Below are the code and all the weights of a small trained network. Each question names an input and a class and asks about switching units off, where a switched-off unit gives its printed mean instead of its output.

import numpy as np


def w(rows, s, z=0):
    codes = np.array(rows[::2]) - 128.0
    scale = np.full(codes.shape[1], s)
    scale[-1] = z or s
    return codes * scale


def f(y):
    return y / 2 * (1 + np.tanh(0.7978845608 * (y + 0.044715 * y**3)))


def log_softmax(a):
    a = a - a.max(-1, keepdims=True)
    return a - np.log(np.exp(a).sum(-1, keepdims=True))


def net(x, mask):
    res = np.array(x, float).reshape(1, 4) / 4 @ E
    y = f(res @ A[0][:, :-1].T + A[0][:, -1])
    res = res + np.where(mask, y, B[0][:, -1]) @ B[0][:, :-1]
    return log_softmax(res[-1] @ U[:, :-1].T + U[:, -1])


A, B = {}, {}
E = w([
[92,254,60],'x0',
[128,128,127],'x1',
[209,149,101],'x2',
[124,31,77],'x3',
],0.0085)
A[0] = w([
[201,104,170,137],'n1',
[151,92,192,43],'n2',
[135,131,157,28],'n3',
[154,151,40,101],'n4',
[192,118,148,99],'n5',
[102,153,71,30],'n6',
[131,70,9,83],'n7',
[140,173,189,56],'n8',
[102,150,62,31],'n9',
[130,92,114,155],'n10',
[138,181,211,67],'n11',
[146,163,87,175],'n12',
[247,151,152,172],'n13',
[105,153,85,25],'n14',
[20,97,151,166],'n15',
[30,142,208,107],'n16',
[172,98,198,106],'n17',
[208,135,98,118],'n18',
[130,168,111,74],'n19',
[126,138,128,1],'n20',
[152,165,175,70],'n21',
[179,188,216,86],'n22',
[114,96,128,32],'n23',
[138,91,49,113],'n24',
],0.013,0.0042)
B[0] = w([
[92,221,123,223],'n1',
[50,196,135,196],'n2',
[112,144,160,107],'n3',
[126,234,163,214],'n4',
[130,209,135,168],'n5',
[61,175,156,164],'n6',
[141,18,218,245],'n7',
[106,71,172,166],'n8',
[65,183,152,170],'n9',
[107,114,129,180],'n10',
[104,37,172,197],'n11',
[112,154,92,214],'n12',
[217,171,162,254],'n13',
[85,178,162,148],'n14',
[224,251,191,253],'n15',
[218,204,166,233],'n16',
[41,188,101,227],'n17',
[211,238,178,191],'n18',
[106,161,131,161],'n19',
[118,155,175,97],'n20',
[138,106,170,153],'n21',
[126,51,190,220],'n22',
[124,186,187,127],'n23',
[162,115,200,199],'n24',
],0.023,0.0047)
U = w([
[92,92,231,103],'0',
[39,187,143,103],'1',
[183,171,138,82],'2',
[123,149,143,254],'3',
[177,109,22,168],'4',
[1,69,64,92],'5',
[13,62,13,91],'6',
[31,49,25,91],'7',
],0.009,0.013)

Each question gives the input, the list of numbers given to net, and the class t.
The units are the neurons (one row each of A and B). Each row of codes is followed by its name. A weight is (code - 128) times the scale printed after its matrix; where a second scale follows, it is the last column's (A, B and U).
mask holds one flag per neuron, in row order. A switched-off neuron (its flag False) gives its mean, the last column of its row in B, instead of its output. The means were averaged over made-up inputs and are rounded, as every weight is.
A unit's drop is (log p(t) with every unit on - log p(t) with that unit switched off) / (log p(t) with every unit on - log p(t) with every unit switched off).
The circuit of an input: a set's keep is (log p(t) with only the set's units on - log p(t) with every unit switched off) / (log p(t) with every unit on - log p(t) with every unit switched off). Starting from the 12 units with the biggest drops (on a tie, the unit counted first), units are removed one at a time, each time the one whose removal leaves the highest keep (on an exact tie, the one counted first), for as long as the keep stays at least 0.8.
circuit, biggest first: the units of the circuit, biggest drop first
k most important neurons: the k neurons with the biggest drops, biggest first
drop of u: that unit's drop, to one decimal
input [-3,3,3,-6], class 0: circuit, biggest first	[n22]
input [7,8,-8,-8], class 0: 3 most important neurons	[n11 n8 n22]
input [-8,-2,2,-6], class 1: 2 most important neurons	[n17 n1]
input [7,-7,-8,-1], class 2: 3 most important neurons	[n16 n15 n17]
input [3,6,-6,-5], class 2: 3 most important neurons	[n16 n15 n7]
input [5,-3,2,-5], class 0: circuit, biggest first	[n22 n11]
input [3,-6,5,6], class 0: 3 most important neurons	[n7 n15 n24]
input [5,-6,8,-8], class 0: 2 most important neurons	[n22 n11]
input [0,7,-8,-6], class 2: 3 most important neurons	[n16 n15 n7]
input [7,7,-5,-7], class 0: 2 most important neurons	[n11 n22]
input [-7,-6,-6,-5], class 1: 3 most important neurons	[n17 n2 n13]
input [-8,-5,-7,7], class 1: 2 most important neurons	[n2 n17]
input [7,-5,7,3], class 1: 2 most important neurons	[n9 n6]
input [5,6,-8,3], class 2: circuit, biggest first	[n15]
input [5,4,-8,-3], class 2: drop of n16	0.5
input [4,1,-6,1], class 2: drop of n16	0.2
input [3,2,-7,0], class 2: drop of n15	0.2
